Here is a tiny trained network, its code and every weight. The questions are about switching its units off for an input and a target symbol, where a switched-off unit gives its printed mean instead of its output.

import numpy as np


def w(rows, s, z=0):
    codes = np.array(rows[::2]) - 128.0
    scale = np.full(codes.shape[1], s)
    scale[-1] = z or s
    return codes * scale


def f(y):
    return np.maximum(y, 0)


def softmax(a):
    e = np.exp(a - a.max(-1, keepdims=True))
    return e / e.sum(-1, keepdims=True)


def log_softmax(a):
    a = a - a.max(-1, keepdims=True)
    return a - np.log(np.exp(a).sum(-1, keepdims=True))


def net(x, mask):
    ids = ['βγζηθλ'.index(c) for c in x.split()]
    T = len(ids)
    res = E[ids] + P[:T]
    r = res
    for j in range(2):
        rows = slice(2 * j, 2 * j + 2)
        q, k, v = (r @ M[0][rows].T for M in (Q, K, V))
        z = softmax(np.where(np.tri(T) > 0, q @ k.T / 2**0.5, -1e9)) @ v
        o = O[0][rows]
        res = res + np.where(mask[j], z, o[:, -1]) @ o[:, :-1]
    y = f(res @ A[0][:, :-1].T + A[0][:, -1])
    res = res + np.where(mask[2:6], y, B[0][:, -1]) @ B[0][:, :-1]
    return log_softmax(res[-1] @ U[:, :-1].T + U[:, -1])


Q, K, V, O, A, B = {}, {}, {}, {}, {}, {}
E = w([
[148,37,156,97,101,47,68,44],'β',
[141,106,175,198,140,163,116,192],'γ',
[89,220,105,146,101,175,129,89],'ζ',
[101,144,112,89,184,158,224,106],'η',
[104,67,73,54,134,174,130,132],'θ',
[118,132,101,164,207,2,183,202],'λ',
],0.018)
P = w([
[90,254,104,106,181,232,98,127],'0',
[122,107,156,128,119,73,134,139],'1',
[137,124,150,121,98,81,142,138],'2',
[142,101,135,146,101,107,140,104],'3',
[133,97,173,108,61,89,138,154],'4',
[138,88,168,119,42,96,133,156],'5',
],0.0081)
Q[0] = w([
[147,14,62,3,172,114,163,109],'H0',
[118,100,115,125,141,50,81,97],'H0',
[203,60,102,70,175,30,199,129],'H1',
[121,125,120,65,81,74,80,60],'H1',
],0.021)
K[0] = w([
[134,70,106,147,19,139,224,143],'H0',
[119,122,96,159,111,66,95,146],'H0',
[148,69,150,126,63,114,254,114],'H1',
[127,97,141,119,82,60,90,36],'H1',
],0.021)
V[0] = w([
[127,192,127,157,99,74,62,112],'H0',
[147,146,190,161,135,192,136,138],'H0',
[156,164,192,171,136,83,206,98],'H1',
[129,9,208,136,174,161,167,135],'H1',
],0.015)
O[0] = w([
[5,118,131,144,197,136,133,140,64],'H0',
[150,145,196,47,127,60,180,129,68],'H0',
[94,156,198,77,137,152,58,148,69],'H1',
[149,214,131,193,186,255,148,109,4],'H1',
],0.0083,0.0039)
A[0] = w([
[37,122,136,238,144,76,248,155,151],'N0',
[55,100,225,131,98,120,92,73,248],'N1',
[103,202,212,204,32,119,83,146,84],'N2',
[100,116,53,132,149,222,129,175,76],'N3',
],0.011,0.0017)
B[0] = w([
[63,252,159,94,71,224,59,148,222],'N0',
[138,74,127,170,200,126,194,30,253],'N1',
[137,124,85,117,215,133,51,108,171],'N2',
[143,64,128,2,82,49,130,222,215],'N3',
],0.0084,0.011)
U = w([
[73,155,102,107,107,142,91,152,85],'β',
[176,192,210,46,170,167,235,87,248],'γ',
[61,107,173,92,76,83,210,119,31],'ζ',
[205,95,124,45,80,54,58,122,13],'η',
[137,154,139,200,2,98,148,108,106],'θ',
[121,67,104,157,170,165,125,65,206],'λ',
],0.0051,0.0016)

Each question gives the input, a string of symbols that net reads in full, and the target symbol t.
The units are the heads (2 rows each of Q, K, V and O) and the neurons (one row each of A and B). Each row of codes is followed by its name. A weight is (code - 128) times the scale printed after its matrix; where a second scale follows, it is the last column's (O, A, B and U).
mask holds one flag per unit, heads first, then neurons. A switched-off unit (its flag False) gives its mean, the last column of its rows in O or B, instead of its output. The means were averaged over made-up inputs and are rounded, as every weight is.
A unit's drop is (log p(t) with every unit on - log p(t) with that unit switched off) / (log p(t) with every unit on - log p(t) with every unit switched off).
The circuit of an input: a set's keep is (log p(t) with only the set's units on - log p(t) with every unit switched off) / (log p(t) with every unit on - log p(t) with every unit switched off). Starting from all 6 units, units are removed one at a time, each time the one whose removal leaves the highest keep (on an exact tie, the one counted first), for as long as the keep stays at least 0.8.
units of the circuit, in order: the units of the circuit, biggest drop first
top k neurons: the k neurons with the biggest drops, biggest first
heads that matter: for each layer, one digit per head in row order, 1 if its drop is at least 0.15 and else 0, layers parted by /
drop of u: that unit's drop, to one decimal
input β β ζ, target β: heads that matter	10
input ζ β γ, target ζ: units of the circuit, in order	(H1, H0, N1)
input β λ θ η γ, target β: units of the circuit, in order	(H0, N0)
input λ η ζ ζ, target λ: top neuron	(N1)
input γ θ λ, target β: top 2 neurons	(N0, N1)
input ζ θ β, target λ: units of the circuit, in order	(H0, N1)
input λ ζ η θ γ, target λ: top 3 neurons	(N1, N2, N3)
input η γ θ ζ ζ, target η: drop of N1	0.0
input λ β ζ, target λ: heads that matter	11
input ζ ζ ζ ζ, target ζ: drop of H1	1.1
input γ θ θ ζ γ, target γ: drop of N1	0.0
